Every row comes from one small tree of marks. The marks that hang from a mark follow it in brackets, in the order of their numbers. Every link used is in the known rows. Which tree was each row made from?
Each row is shifted at random along 7 fixed directions that mean nothing.
Known rows:
K_769{K_204 K_427{K_114{K_170}}}:  11.6 -26.5  14.6  11.7   0.8   2.6 -22.2  24.8   2.1  -2.6  -4.6  -5.9   1.9  27.2  11.5  -1.2 -18.6 -17.3   9.3 -30.2   0.0   4.5 -32.7  43.9  13.7  13.4 -11.5  -9.1 -12.9 -18.2   0.5  26.6  11.8  -3.3   5.0   4.3  19.1 -32.2  32.7  -8.8  -8.2
K_581{K_427{K_114{K_170{K_731}}} K_769{K_204 K_233{K_680}}}:  18.9  22.2  -7.9  26.6 -12.5   2.3  11.1  -0.7 -20.9  11.8  -0.5 -16.5  -5.0 -11.7  -1.1 -16.5   5.8   1.5   4.3  -7.5  19.8  -6.8 -17.3 -11.2  -7.0 -13.6  17.8  -0.1  -8.3  -2.9  21.9   4.3   5.0  13.2   8.2  16.3   4.7   4.5  -7.8  -3.7   9.6
K_114{K_170{K_233 K_731{K_662}} K_427{K_204}}:  12.8 -11.3   3.1 -15.1   0.3   9.3  31.8  26.9  38.3   9.1   9.8  30.8  11.2 -17.0 -31.2  32.9  -5.7  -2.1 -18.3   8.4  -4.0   9.4  15.4  -5.7  -7.5   4.8  -3.7   3.0  31.6  26.3  12.0 -11.0 -15.9 -19.0 -26.8 -44.5  -2.0  26.1 -27.2   4.8  28.3
K_233{K_114 K_427{K_204{K_769}} K_680{K_662{K_581 K_731}}}:  -4.7  20.5  -5.4  -3.4  -6.6  -7.0   0.7 -21.0  -7.6  -5.1 -14.5   3.2  -4.2 -19.6 -23.3  -1.4  12.2 -15.4   0.5  -1.3   0.1 -19.7 -31.7 -13.9  -4.3 -10.4  -3.9  18.3  -6.7   5.8  17.7  -5.4  -5.2   4.3   6.4  13.7   3.5   9.6  -7.1   0.5  -1.9
K_581{K_427{K_114} K_769}:  28.1 -13.6  -3.7  -6.0 -18.5   1.3  21.4  11.8  12.9  15.8  -4.2  16.5  -1.2  12.5 -14.6  10.4 -30.6 -21.7   0.8 -31.6  13.7  -4.7 -17.0  20.3  16.2   9.7 -19.3  -6.6  -6.6  -9.2  17.1  -8.5   3.2  -6.6  -5.8 -14.2  12.5  -6.7   5.5   0.3  13.6
K_233{K_114 K_427 K_680}:  -4.3   5.6  -9.6  13.7   6.2  -5.6 -20.9 -12.2  -6.5 -11.8   1.8  16.3 -11.9 -15.8   7.7  -6.2  23.1  10.5 -10.5  19.8  -7.9   5.8   1.0   2.2  -4.1 -21.9   3.2   0.5  -3.8   5.6 -23.2   9.1   2.6   4.9  13.6  31.3  10.1   3.5  -6.5  13.0 -30.9
K_233{K_114{K_170} K_427{K_204} K_680{K_662{K_581 K_731}}}:  -4.4  -2.1 -16.5 -47.8  22.8  10.3   5.2  -7.1  -8.9 -17.9 -19.6 -16.9  21.1  10.4 -21.5  13.1  -5.9  -8.6  20.5 -10.3   7.9  -9.0 -22.9  -2.7 -17.3   5.2  -6.7  -5.8  15.1  -3.6  -2.7  14.8   5.0  -6.1 -21.1 -12.0 -10.0  15.6  13.3  -3.2  -6.3
K_581{K_204 K_769{K_233{K_680{K_170}} K_427}}:  16.0  -8.1 -10.5  -0.6  13.8   1.6   4.5  -4.3  -9.7   1.5   5.2   7.8   3.3  13.2  16.7  11.7 -19.9   8.4  12.7   5.9   3.0  -4.0 -13.7  31.7  12.1   9.0 -18.5 -17.3 -12.7  -7.0  -6.6  11.8   5.9  -1.8  -3.6  -4.1  -7.3  -0.1  -0.9 -13.5 -12.2
K_769{K_204 K_427{K_114}}:   8.3   8.0 -20.7   2.0  -5.1 -16.5  17.5 -17.1 -16.8  -0.9   3.4   6.5   2.6  -0.7  15.2  12.5 -13.2 -11.6  -3.8   9.2  -0.5 -14.9 -20.5  15.3   9.6  -2.4 -22.0 -24.4  -4.3   2.5  -4.5 -12.3  -1.8  -0.2  -4.6  -8.3  -5.3  10.6 -10.5 -16.5  -1.1
K_769{K_204 K_233{K_427 K_680{K_170 K_662}}}:  13.4   0.2   6.2  -3.5  13.7   9.1   5.1   1.5  -4.2  -2.3 -11.5 -17.2  11.6  18.9   1.1   5.7  -1.9   5.1  19.7  -7.5   8.3  -5.5 -15.5  16.3  -7.7  12.2   4.0 -10.9  -1.7 -10.5   3.9  22.8   3.3  -1.2  -6.4  -5.0   0.9  -1.6  12.7 -12.9   0.5
K_769{K_204 K_427{K_114{K_170{K_233{K_680{K_662}} K_731}}}}:  -0.5  -3.2  10.8  59.0  25.4  -6.8 -24.1  14.0  24.2 -14.7  11.7  38.0  -4.6 -13.9  10.4  13.2  27.8  21.4 -17.1  39.8 -29.1  33.7  -0.6  41.0   2.1   1.1   2.1   3.8   2.1  19.1 -12.9  -9.7  -6.0 -12.5  -4.3  12.9  10.5  17.2 -16.0  -3.6 -26.3
K_769{K_233{K_114 K_427 K_680{K_662}}}:  15.9   7.7  -8.7  -0.9  -5.4   2.9  11.1 -13.5 -12.0  12.8  -1.2  -6.1  -5.6  -0.6  13.4  -9.6  11.9  12.4  10.7   2.4  15.9  -9.3   9.4 -16.7  -5.1 -16.1  11.7 -17.1  -6.1  -8.4 -14.9   1.6   4.2  16.0   5.5  10.7   8.7   2.3  -4.1   5.6  -5.6
K_680{K_114 K_170{K_233} K_662{K_731}}: -37.8 -17.2   6.9 -15.5   3.5   2.4 -16.3 -12.2   2.1  -3.1   5.5 -24.6  -0.2  42.8  21.7 -19.4  -4.4  17.6  17.5 -14.5  -5.9  17.9  55.7 -20.6  10.9  29.4  -0.2   5.2  -6.8 -19.8 -21.0 -23.3   5.9  10.2  -0.2   3.1 -14.3 -22.9  28.9   2.4  -8.8
K_769{K_204 K_233{K_680} K_427{K_114}}:  35.0  19.4 -27.4  11.8  -2.1   0.6  34.1  -3.8 -15.2  10.8  -6.3  -6.4   5.3 -10.0  14.3   7.4   1.5   5.2   5.0   8.9  14.7 -16.4 -20.2   1.5 -14.7 -20.2   5.6 -39.1   1.7  -0.3  -5.2   0.7   2.9   7.7 -10.8 -11.6   7.2  27.1 -20.1  -8.4   8.2
K_731{K_114{K_170 K_427{K_204}} K_662{K_680}}: -27.3  -0.2  -2.0   0.9  40.4  11.0 -33.6  35.2  13.4 -35.2  -1.0  25.0   4.1 -38.8  13.2  -5.1  34.2   7.4 -16.3  46.8 -28.5  20.3   4.3  19.9 -28.1 -40.0   4.4  -0.2  35.8  24.2 -34.8  15.8  11.1 -22.0 -12.5  -0.3 -21.9  28.8 -16.1  15.0 -28.6
K_233{K_114 K_427{K_204} K_680{K_170{K_731} K_662{K_581}}}:  -0.7   6.6 -11.3 -26.4  19.5   5.0  22.9 -16.7   9.8 -10.0 -16.9  -6.2  20.5   9.6 -33.5  33.1   1.9  -0.7   7.0   2.1   0.3   1.3  -6.2  -4.1 -13.4  26.5  -4.7   0.6  17.4  10.7   8.2  -3.3 -11.9 -11.9 -27.8 -16.7  -8.0  24.5  -3.9  -7.7   5.6
K_581{K_204 K_769{K_427{K_114{K_233{K_680{K_170 K_662}}}}}}:  16.5  13.1 -22.5  -7.6  -7.6  -7.9  50.4 -36.4 -15.3  20.9   5.0  -0.6   8.0   4.8  -6.4  23.3 -20.6   0.1   9.8   6.5  17.0 -22.4  -6.1 -11.4  17.3  16.7 -18.4 -12.0 -13.3   3.1  19.5 -20.0 -12.5  11.5 -10.6 -16.1  -5.4  10.5 -23.3 -23.1  18.3
K_233{K_114{K_170} K_680}:  12.2 -10.5 -27.6  -2.7   9.1  -5.3  22.8 -15.4  16.9  10.9  15.5  34.2   4.8  -0.9  -7.2  31.1   1.6  30.1 -10.4  29.5  -8.5  20.0  37.7  -3.1   3.9   1.3  -1.5 -23.6  16.6  15.2 -30.2 -14.0 -12.0   1.2 -17.1 -18.0  18.4  22.8 -33.0  14.2  -7.4
K_769{K_204 K_233 K_427{K_114}}:  47.5  -6.2  -4.8  19.7  -6.1  12.6  26.2  10.4  -9.9  22.8  -9.7 -18.7   2.6  15.4  19.4   3.2 -13.0  -1.9  19.6 -19.8  24.9 -10.9 -20.1  17.4  -1.9   3.7   7.4 -37.6 -17.1 -16.7  -0.8  11.8  11.2   9.8  -8.4  -7.2  17.6  -8.2  10.8 -19.5  13.0
K_662{K_680{K_170} K_731}:   7.6  14.3 -43.6  -5.8 -12.0   9.6  52.1   1.3  13.1  21.3 -10.2  16.5  -1.4 -27.2  -4.1 -14.1   6.1  19.8   2.1  -3.6   1.8   9.9  33.0 -39.5 -21.4 -25.8  14.2 -29.9  36.2  12.6 -12.0 -28.2   6.4   6.4 -22.9 -36.1   3.6  38.6 -39.6   9.3  28.9
K_233{K_427{K_204{K_769}} K_680{K_114 K_662{K_581 K_731}}}: -12.6  -1.9  -1.5 -33.0 -17.9 -14.6  -1.9 -27.2 -14.1   2.0  -6.5  -5.0  -5.6   8.0  -8.0  -5.8 -17.5 -27.2  12.3 -26.7   4.0 -30.8 -23.2 -12.9  21.2   3.3 -29.6  13.2 -20.3 -15.7  11.7   2.8  -2.4  11.8  17.1   9.8   2.9 -24.0  15.0  -2.0  -4.0
K_731{K_114{K_170} K_662{K_581}}: -10.5   6.8 -11.7 -33.0   8.8  16.5  13.4   4.9 -15.7  -0.2  -6.5 -11.7   7.6 -14.5  -0.9  -4.5   6.0  -0.4   7.0  20.0   6.0  -8.2  15.4 -18.3 -18.8 -17.0  12.7 -16.0  24.0   9.3 -16.8  -3.3  15.1  -2.9 -13.9 -14.0 -36.5  21.7  -4.6  -1.7   8.9
K_427{K_114{K_170{K_233}} K_204{K_769}}:   7.9 -16.8   1.3 -16.2  24.0  25.7  -8.4   6.7 -19.6  -9.9  -8.5 -16.2  15.0  14.5   8.6  -0.9 -13.4   3.0  24.8  -5.9  10.3 -10.8 -11.8   5.0 -12.2  -8.5  11.8 -16.8 -15.2 -11.5 -19.8  18.4  16.6   5.9  -8.5 -12.0  12.3  -7.2  17.6 -12.7  -9.8
K_581{K_427{K_114{K_170 K_233} K_204{K_769}}}:  29.4   8.3 -39.3 -30.1  -2.8  14.1  44.6  -2.3 -16.7   5.2  -4.5  14.4   8.6 -25.0  -1.5   4.6 -11.6  -1.2   3.7   5.3  16.9 -31.9  -4.4 -23.9 -16.3 -45.2  -1.5 -34.5   6.0   6.1 -13.4 -11.7   8.9   9.6 -14.7 -31.7   8.3  34.0 -29.1  -1.3   9.2
K_204{K_769{K_427{K_114{K_233}}}}:  17.3 -10.3   6.2 -16.0 -22.2  10.8  -9.7  22.2  -2.5   3.4 -12.4   6.9  -8.3   3.7  -0.5 -19.7 -16.3 -25.7   3.4 -35.7   8.4 -26.5 -35.6  10.8   1.9 -24.7  -3.7  -6.3 -17.3 -16.9   0.6  -0.1  20.0   3.6  15.9  -9.8  23.3 -12.2  19.7  11.8   3.7
K_233{K_114 K_427 K_680{K_170{K_731} K_662}}:  -4.3   8.0 -23.1 -21.3 -12.6  -8.7  21.2 -29.6   6.5   8.8   3.0  11.5  -2.3   2.6 -12.7   7.2  12.2   8.3  -4.7   0.0   1.1  -0.7  24.1 -30.0   3.7  -0.4  -6.8  -7.9  12.3   6.1 -12.6 -20.9  -9.7  11.6  -1.4  -1.8  12.3  14.7 -18.3  18.8  -2.7
K_204{K_769{K_233{K_114{K_427} K_680{K_170}}}}:   6.0   6.8  16.8  18.9  -9.8  -0.5 -17.8  10.9   7.2  -1.4  -2.2   8.2  -7.5  -4.4  -8.6  -7.5   6.3  -2.5 -11.0  -3.8  -5.1  -2.4 -16.0   6.3  -3.7  -7.7  12.5  17.4 -11.9  -0.1  12.1  -3.5  -1.1  -3.0  13.2   2.8  15.0  -1.9   0.5  11.9   3.0
K_427{K_114{K_170} K_204{K_769{K_233}}}:  24.4  -9.8 -28.0 -21.5  11.5   7.1  30.3  -5.8  -2.6   7.9   6.9  30.1  13.7  -4.3   5.8  24.0 -18.1   8.8   9.3  17.0   1.5 -12.6   2.9  -2.0  -3.9 -24.7  -7.3 -39.6   1.2   6.2 -30.2 -20.1   1.8   6.4 -22.9 -43.6  18.0  29.7 -31.7  -0.5  -1.3
K_233{K_427{K_204} K_680{K_114 K_170 K_662{K_731}}}:   8.8  -9.7  15.3  12.4   2.1  29.5  -7.8  28.2  27.9   0.0 -28.2   3.4  -3.0  -0.2 -23.9 -19.1  22.9   2.8  13.7 -33.8   0.3   7.9  -7.2  -3.6 -17.8  -8.9  22.9  15.4   3.2  -5.7   6.5  19.2  13.7   5.5   2.1   7.9  37.7 -11.3  15.1  12.6   0.7
K_233{K_427 K_680{K_114 K_662{K_731}}}: -12.7  27.3 -14.2   8.1  -3.9  -3.4   4.8 -23.5  -7.6  -5.8  -5.5  12.1 -12.2 -30.5  -0.8 -22.7  37.8  13.5  -4.4  19.6  -2.5  -5.9  12.5 -33.3 -13.2 -31.7  13.5   8.3   5.9  11.0  -9.2 -21.7   2.6  12.5   9.8  20.8   1.2  22.9 -20.2   9.8 -11.5
K_114{K_170{K_731} K_233 K_427{K_204}}:   1.1 -25.1  -7.4 -48.6  -3.8   3.0   6.7  28.9  15.3  -0.2  14.4  19.3  10.2  -3.6  -5.9  15.1 -26.5 -14.3  -9.5  -9.0  -1.5  -8.8   5.5  -6.8  -2.5 -18.8 -18.3  -6.9  17.8   5.5  -6.2  -0.4  -1.2  -6.3 -11.7 -40.6  -2.1   7.2  -9.0  14.7  10.4
K_769{K_204 K_233{K_114 K_680{K_170{K_731}}} K_427}:  30.6   7.1 -21.6  -2.5 -20.8 -16.1  44.2 -22.4  -9.3  27.1   5.5 -26.8   8.9  24.7  -1.3  27.4 -25.4  -4.6   4.3 -17.3  18.9  -7.8  -4.8  -3.7  12.5  35.9 -14.1 -28.4  -2.7  -9.0  17.8   2.6 -17.0   8.1 -11.3 -16.0   4.0  -2.8  -3.5 -11.7  28.2
K_233{K_114{K_427} K_680{K_170 K_662{K_581{K_204{K_769}}}}}:  -7.7   2.1   7.0   7.9  -9.5  -3.5  -3.3 -15.1   3.2   9.0  -3.9  -3.6  -6.5   6.7  -8.8  -0.8   9.8   2.9  -1.8  -4.6   0.7 -10.0   1.8 -15.7  10.0   6.5   3.3  19.5 -16.8  -0.6   9.4  -1.4  -8.2  11.4  12.7  16.2  14.6 -17.8  -1.4   1.2  -1.8
K_731{K_114 K_662{K_581{K_204 K_769{K_233 K_427}} K_680}}:   2.1  -3.2   1.8   2.6  -7.3   5.0   6.2  11.8  -1.6  19.3  -7.4  -8.9  -9.4 -10.4   9.9  -7.5  -5.9 -13.8   7.1  -3.8   5.2  -5.8  -4.9   6.3   8.4  -2.3  -7.1  -8.1  -1.7  -5.3   2.5  17.8   8.5   1.9   3.2   8.1 -16.8 -16.3   2.2  -4.5   9.0
K_204{K_769{K_233 K_427}}:  22.1  -2.6  26.2  43.4  12.9  12.8 -24.3  18.8   5.0  -6.1  -3.1  20.2 -10.2  -8.5   8.5  -9.4  16.9  12.1   0.4  13.2  -5.0   7.1 -18.9  35.0  -4.5  -5.1  18.5   7.8 -22.2   0.4  -3.0  -0.8  11.5  -8.2   8.4  12.1  12.2   0.0  11.4  -8.5 -13.1
K_170{K_114{K_427} K_233 K_731{K_662{K_581{K_204} K_680}}}: -47.4  -5.2   8.4   0.4  30.8  13.7 -58.4   5.6 -28.6 -31.2   5.2 -38.8 -15.1  -6.6  56.1 -38.1  22.3  17.2  -1.5  30.4  -8.3  14.6  35.1   1.3 -13.9  -9.4  12.3   0.7  -4.8  -3.7 -49.1  17.3  24.7  -5.3  15.1  47.5 -52.0 -13.0  31.2  -3.5 -43.9
K_114{K_170{K_731} K_233{K_680} K_427}: -27.0  -5.9   3.9 -62.9   4.0   6.5 -25.5  12.7 -30.9 -21.5   2.0 -53.9  15.8  17.4   5.9 -20.5 -14.3 -15.9  10.0 -25.2  19.2 -17.2  -8.0 -25.2 -16.3  -8.0   4.8   9.9  10.3 -17.6   3.5  33.6  11.0   1.4   6.8  -1.3 -26.1 -17.4  37.7   6.4   1.1

Which tree is each row?
  8.0   1.7   1.1   0.1   4.1   7.9  14.1 -18.4 -18.9  -0.8  -5.4 -23.1   3.6   4.5  -0.3   7.2  -6.3  -1.6  -1.7   8.2  14.3 -11.5   5.8  -4.9  -4.1  19.5   7.6  -0.1 -19.1   3.6   1.8  -7.1   0.7  -1.9  -4.7   3.1  -7.5  -7.8  11.8 -24.0   9.1 : K_170{K_114{K_427{K_204{K_769}}}}
-11.0  -3.8  -8.6 -31.1 -13.6   3.1   5.3   4.7 -12.2  10.1  16.7  -7.6   0.4  -3.5   6.1 -17.2  -7.5   7.4   2.1  -3.8   7.8  -2.8  31.4 -37.4  -4.4 -21.3  12.4  -8.2  14.3  -1.9 -10.0  -7.2   6.3  14.6   5.1 -14.9  -8.3   1.9  -5.6  13.9  12.4 : K_114{K_170{K_731} K_233}
 -7.6   6.7 -16.5 -15.9   2.9  -7.5  27.2 -20.5  12.2   4.8   1.6  15.9   7.4   1.3 -10.1  17.2   1.4  13.1  -0.8  12.7  -6.8   2.9  23.2 -12.4   6.1   8.6  -9.3  -6.8  20.0  10.8  -3.5 -22.0 -11.7  -3.4 -13.8 -18.2  -6.0  22.9 -25.0  -0.1   4.1 : K_233{K_680{K_170{K_731} K_662{K_581{K_204 K_427{K_114}}}}}
 -1.8   1.8   5.0  -7.0  12.7   3.3   4.0   3.9   8.2 -13.0  -5.7 -18.7  13.0   9.9 -15.1  23.3  -7.8   0.7 -11.5   7.3   1.7   8.3   5.1   5.7 -13.8  25.1   4.4   7.0   7.1   4.2  10.6   9.0 -11.5 -20.1 -15.1  -7.8 -16.2   7.9   8.6  -3.9   9.6 : K_170{K_233{K_114{K_427} K_680}}
 -2.0  18.6  -1.8  37.0 -20.3  -2.0   7.6 -28.6   3.8  19.2   6.6  31.5 -26.0 -33.8  -6.7 -21.3  44.0  23.2  -7.9  15.7  -7.1  -8.1  24.8 -45.7   6.2 -30.2  17.3  18.5 -17.9  15.1  -4.5 -20.1  -7.0  33.5  28.4  30.0  39.1  -1.6 -34.3  12.2  -8.4 : K_233{K_427{K_204{K_769}} K_680{K_114 K_170{K_731} K_662}}
 13.2   6.0 -15.9 -17.2 -12.6  -8.3  19.0   2.8   2.7  -6.3  -1.9  35.3  -0.1 -22.8 -12.6  10.1 -19.1 -21.7 -15.8  -1.2  -6.8 -21.5 -23.1  12.7   4.9 -21.6 -26.3  -5.8   9.2  10.2   9.5  -7.9  -2.4 -13.7  -1.7 -23.3  -0.1  18.3 -20.6   0.2   7.6 : K_581{K_427{K_204{K_769}}}
 -4.3  -2.5   3.7 -45.1 -26.5 -18.6   2.5   1.7  11.7  -0.1   1.5   7.7   4.6  20.1 -18.0  10.4 -35.3 -31.6 -12.0 -27.7  -4.6 -21.1 -20.8   6.6  15.3   8.7 -30.6   6.0   1.5 -10.3  18.3 -16.5  -9.7 -12.0   5.5 -34.1   1.4  -1.1   5.0  20.0  17.8 : K_204{K_769{K_233{K_680{K_170{K_114{K_427}} K_662}}}}
 14.3   4.9   0.3  14.9 -20.2 -20.2   7.6  -8.5  -2.5   4.9  10.6  20.8  -9.9 -11.8   4.2   5.8 -21.4 -15.5 -15.8  -3.1  -4.5 -13.7 -16.4  18.5  28.2  -0.3 -27.6   6.4 -14.2   0.6  23.0   0.9 -11.7  -4.8  14.7   1.7   2.5 -10.7 -15.3  -7.6   4.7 : K_581{K_204{K_769{K_233}} K_427}
 -4.3   5.2   5.1  14.8  -6.1  12.7  10.9  -1.7  12.4   7.1 -14.2  -2.3  -5.4  -0.3  -3.4 -20.9  20.6  11.5   8.4  -6.7   2.1   9.4  28.9 -20.0 -10.0   1.3  25.1   5.6   6.1   1.1  -1.4 -38.2   9.6   4.1  -8.0  -2.6   3.4   7.6   0.8   0.6  11.9 : K_680{K_114 K_662{K_731}}
-10.8   0.6  -4.8 -30.4  -1.6 -11.0 -13.5  17.3  -5.3 -15.9   4.0  -7.7  10.4   8.0   8.4   2.2 -20.3 -18.1  -8.4  -6.5  -4.8  -4.3 -14.0   7.7  -9.3 -12.5 -10.7  -6.2  16.8  -4.7  -1.4   3.7   0.2 -12.9  -5.5 -20.3 -20.2   8.8   2.5  13.8   2.4 : K_769{K_233{K_114{K_170 K_427{K_204}}}}
-16.6  -2.8  16.7  20.7  -0.6  -4.7 -22.8   6.3  13.3  -0.7  -0.8  15.6 -10.3  -1.0  -6.5 -10.4  14.6   6.8  -3.5   4.0 -16.0   6.0  -1.5   6.9   8.7  -3.6   4.6  23.3  -6.3   0.4   4.7  -0.5   0.2   3.4  16.6  18.2  10.7 -12.0   0.5   8.1 -11.6 : K_233{K_680{K_114{K_170} K_662{K_581{K_769{K_204 K_427}}}}}
-17.8  -6.8  21.2  39.4  -5.7   7.0 -43.8  27.1  18.2 -10.6   7.4   8.6 -26.7 -19.8  10.8 -25.4  21.4   7.0 -30.2   8.3 -21.3  31.8  30.8   5.7  -7.6  -9.6  18.1  18.8  -3.4   9.6 -15.3  -4.1   8.8  -6.2  22.2  34.1   1.0  -8.9   7.4  22.3 -15.1 : K_170{K_114 K_233{K_427{K_204}} K_731}
  6.9  10.9 -18.7 -17.7   7.1   6.7  22.6 -21.6  -8.2  -4.3  -1.0 -15.1   7.2  -5.1 -12.5  19.7  -0.6   8.4  -5.3  12.6   8.7   0.4  17.2 -18.0 -16.4  14.4   4.9 -12.1   8.0  11.0  -6.1  -6.5  -7.0  -6.1 -15.8  -8.4 -13.9  25.8  -7.3  -3.0   7.3 : K_170{K_233{K_114 K_427{K_204{K_769}} K_680} K_731}
 11.1  -1.0  -7.0   7.1   4.3  -0.2   0.3  25.7  20.1  -5.0  -0.5  15.3   4.3  -5.5   0.3  11.7  -1.6   5.3 -13.8   7.5 -13.9  10.0  -2.1  20.8 -15.2 -13.0   3.0 -14.7  20.1   8.1  -7.2   0.3   0.3 -13.6 -11.2 -22.6   4.0  24.0 -18.7  15.0   3.1 : K_769{K_204 K_233{K_680{K_114{K_170{K_731} K_427}}}}
-13.4 -15.9  26.4  26.1  19.1  27.2 -21.3  -0.9  -0.8   2.3  -0.1 -22.4  -6.4  20.3  18.9 -28.1  31.7  40.1  20.5   6.2   4.6  24.0  55.8 -17.0  -5.5  14.1  42.6   8.8 -14.3  -8.3 -25.8  -7.3  15.7  15.5   5.2  26.2   7.3 -23.6  25.6  -6.8 -15.3 : K_680{K_114{K_170{K_233 K_731}} K_662}
 11.3   6.3 -14.8  -6.6  11.1   6.1  13.2 -13.2 -18.2   2.3   2.1  -8.1   3.7  -0.8  16.1  -0.1   3.3  19.0  11.3  14.6   9.8  -5.1  13.1 -11.8 -10.7 -10.4   8.0 -21.3  -2.7  -3.1 -19.6  11.2   3.4  10.3  -2.8   1.7  -3.2   8.2  -5.9  -5.5  -7.0 : K_769{K_233{K_427{K_204} K_680{K_170{K_114}}}}
 -0.6 -18.2  13.0   0.8  -8.1   2.5 -12.6  26.0  23.3   5.4  -0.6  -0.9   2.0  16.8  -1.0  -1.4 -10.6  -7.5  -0.7 -24.8  -1.9  16.7   7.2   5.4   2.3   1.4   5.1   0.2   6.0 -11.4  -0.2   2.8   0.9  -1.3  -1.1  -7.8  19.1 -14.2  10.9  18.6   5.3 : K_427{K_114{K_233{K_680{K_170{K_731}}}}}
  5.4   1.5  -3.8  -3.3  23.1  13.9  17.9   9.1   7.0  -2.1 -17.1  -2.8   8.8 -15.0  -4.6  18.4   1.7  -4.0   3.4  21.5  -2.6   2.8  -4.6  19.7 -10.3  10.0  -2.6 -13.0  15.1  11.5  -3.3   8.0   3.9 -20.0 -24.8 -13.4 -27.8  17.0  -4.8 -16.9   8.3 : K_731{K_114 K_662{K_581{K_204{K_769{K_427}}} K_680}}
-18.7  -5.7   6.0 -13.3 -25.1  -2.6 -13.5   0.0 -19.1  15.0  16.9  -9.9 -16.3  -8.4  20.1 -38.9   9.6  -3.8   1.8 -16.3  12.2 -10.0  17.1 -37.1  12.1 -23.7   5.6   7.8   1.0  -6.0  -7.8  12.6   8.4  22.0  27.7  19.6   1.3 -32.6   6.8   8.9  -1.0 : K_114{K_170{K_731{K_662{K_680}}} K_427}
-25.6   8.6   2.4  -2.4 -11.7 -18.4  -7.5 -11.6  -0.5   1.0   3.9  30.6 -13.3 -14.9   3.3 -14.6   0.2 -11.8   1.6   8.3 -14.6 -10.5  -9.7   0.8  17.7 -10.9 -20.5  16.9  -2.0   5.1   7.5 -38.7   2.4  -1.3   9.0   2.1 -24.2   8.7 -10.6  -5.2  -4.5 : K_680{K_662{K_581{K_769{K_427{K_204}}} K_731}}
 -5.0 -22.8  10.1 -24.8 -17.2   2.7  -6.6  15.5  10.9  11.0  11.3  -5.6  -2.0  18.4 -10.1  -6.5 -17.6  -3.2  -1.2 -31.5   4.1  12.1  20.4 -10.8  10.6  11.8  -1.3   3.6   9.7 -10.8   2.1  17.6   0.3   2.9  10.1  -6.1   9.7 -24.1  17.0  18.3  10.4 : K_114{K_170{K_233{K_427 K_680} K_731}}
 30.6   8.7 -21.1 -12.9 -12.2  -4.1  33.2  -9.1 -22.4  16.1  -4.0 -36.5  12.5  18.5   0.3  13.4 -21.6  -7.6  11.4 -19.5  24.6 -18.5 -23.2  -2.6  -2.7  13.4  -3.1 -30.1  -1.2 -13.6  13.9  20.0  -3.5   9.0  -7.9 -13.4   3.0  -0.9   5.3 -10.1  22.3 : K_769{K_204 K_233{K_114{K_170} K_680} K_427}
